data = [[126, 133, 134, 134, 121, 132, 122, 124, 126, 136, 128], [124, 138, 139, 139, 118, 136, 121, 123, 129, 140, 134], [120, 137, 137, 136, 118, 136, 120, 120, 131, 135, 134], [122, 134, 134, 134, 121, 132, 123, 122, 129, 133, 132], [122, 138, 135, 139, 118, 133, 118, 119, 123, 141, 132], [135, 145, 147, 149, 120, 136, 122, 128, 125, 157, 138], [111, 144, 140, 143, 122, 130, 124, 113, 129, 134, 145], [125, 139, 149, 138, 122, 149, 129, 127, 150, 136, 150], [126, 122, 122, 121, 127, 132, 125, 127, 131, 122, 123], [125, 126, 122, 125, 135, 123, 134, 129, 130, 120, 131], [121, 136, 137, 135, 136, 128, 139, 125, 137, 125, 148], [139, 122, 133, 123, 127, 143, 128, 138, 142, 130, 129], [144, 113, 117, 114, 144, 121, 142, 144, 131, 116, 121], [145, 131, 133, 135, 144, 120, 142, 140, 123, 140, 135], [143, 112, 110, 114, 136, 121, 128, 137, 116, 126, 109]]
data[0][0]: 126
data[:, 10]: [128, 134, 134, 132, 132, 138, 145, 150, 123, 131, 148, 129, 121, 135, 109]
data[2][2]: 137
data[:, 9]: [136, 140, 135, 133, 141, 157, 134, 136, 122, 120, 125, 130, 116, 140, 126]
data[14][3]: 114
data[11]: [139, 122, 133, 123, 127, 143, 128, 138, 142, 130, 129]
data[11][1]: 122
data[6][2]: 140
data[14][10]: 109
data[8][10]: 123
data[11][2]: 133
data[10][8]: 137
data[12]: [144, 113, 117, 114, 144, 121, 142, 144, 131, 116, 121]
data[8][0]: 126
data[6][3]: 143
data[11][9]: 130
data[8][3]: 121
data[5][4]: 120
data[1][0]: 124
data[10][5]: 128
data[14]: [143, 112, 110, 114, 136, 121, 128, 137, 116, 126, 109]
data[:, 8]: [126, 129, 131, 129, 123, 125, 129, 150, 131, 130, 137, 142, 131, 123, 116]
data[3][0]: 122
data[13][3]: 135
data[5]: [135, 145, 147, 149, 120, 136, 122, 128, 125, 157, 138]
data[2][9]: 135
data[13][9]: 140
data[:, 6]: [122, 121, 120, 123, 118, 122, 124, 129, 125, 134, 139, 128, 142, 142, 128]
data[12][4]: 144
data[13][6]: 142
data[7][10]: 150
data[3][5]: 132
data[:, 4]: [121, 118, 118, 121, 118, 120, 122, 122, 127, 135, 136, 127, 144, 144, 136]
data[7]: [125, 139, 149, 138, 122, 149, 129, 127, 150, 136, 150]
data[11][7]: 138
data[1][3]: 139
data[3][7]: 122

B = [154 135 127 128 102 143 100 105 138 145 102 153 126]
B[0] => 154
B[4] => 102
B[1] => 135
B[5] => 143

x =
[[129 130 118 102 117 116 122 125 102 140 118 126 129 119 131]
 [122 116 126 118 143 120 132 134 133 118 112 120 130 124 125]
 [108 123 153 155 108 111 136  99 130 103 137 127 133 146 126]
 [120 122 119 138 120 123 137 123 118 134 139 137 125 131 135]]
Rows and columns are counted from 0.
(0, 0) => 129
(3, 10) => 139
(0, 13) => 119
(1, 6) => 132
(0, 12) => 129
(2, 2) => 153
(0, 3) => 102
(3, 2) => 119
(3, 6) => 137
(2, 12) => 133
(2, 10) => 137
(3, 8) => 118
(0, 1) => 130
(2, 13) => 146
(3, 0) => 120
(1, 14) => 125
(1, 4) => 143
(3, 13) => 131

M = array([118, 153, 147, 114])
M[0]: 118
M[3]: 114
M[1]: 153

a =
[[144 129  99 122 131 109 117 106 137 124 123 119 106 134]
 [134 122 124 142 135 121 117 122 143 122 141 119 124 145]
 [145 137 102 124 127 114 112 124 139 125 131 124 116 139]
 [141 127 103 125 132 114 117 109 136 121 125 119 106 133]]
Indices start at 0.
row 0 col 0 -> 144
row 3 col 5 -> 114
row 0 col 12 -> 106
row 1 col 6 -> 117
row 1 col 12 -> 124
row 2 col 2 -> 102
row 3 col 2 -> 103
row 1 col 11 -> 119
row 0 col 13 -> 134
row 1 col 2 -> 124
row 3 col 10 -> 125
row 0 col 2 -> 99
row 3 col 3 -> 125
row 1 col 1 -> 122
row 2 col 9 -> 125
row 0 col 8 -> 137
row 1 col 8 -> 143

X = [114 117  99 140 119 137 136 119 114 107 103 119 136 134 112]
X[0]: 114
X[6]: 136
X[5]: 137
X[8]: 114
X[14]: 112
X[7]: 119

W =
[[127 129 120 123 135]
 [128 131 126 126 135]
 [132 127 131 122 126]
 [119 133 119 129 124]
 [132 130 136 126 122]
 [107 124 127 130 123]
 [122 126 131 132 145]
 [128 127 128 127 132]
 [113 127 122 127 130]
 [132 131 131 128 117]]
W[0, 0] = 127
W[7] = [128, 127, 128, 127, 132]
W[5, 1] = 124
W[8, 0] = 113
W[:, 4] = [135, 135, 126, 124, 122, 123, 145, 132, 130, 117]
W[5, 3] = 130
W[6] = [122, 126, 131, 132, 145]
W[8, 4] = 130
W[1, 4] = 135
W[3, 4] = 124
W[7, 3] = 127
W[7, 4] = 132
W[2, 4] = 126
W[8] = [113, 127, 122, 127, 130]
W[6, 4] = 145
W[0] = [127, 129, 120, 123, 135]
W[9] = [132, 131, 131, 128, 117]
W[2, 2] = 131
W[6, 3] = 132
W[8, 1] = 127
W[8, 2] = 122
W[3, 3] = 129

arr =
[[156 129 129 125 132 132 130 131]
 [131 136 130 117 151 125 143 113]]
arr[0, 0]	156
arr[-1]	[131, 136, 130, 117, 151, 125, 143, 113]
arr[0, -6]	129
arr[:, -8]	[156, 131]
arr[-1, 1]	136
arr[:, 7]	[131, 113]
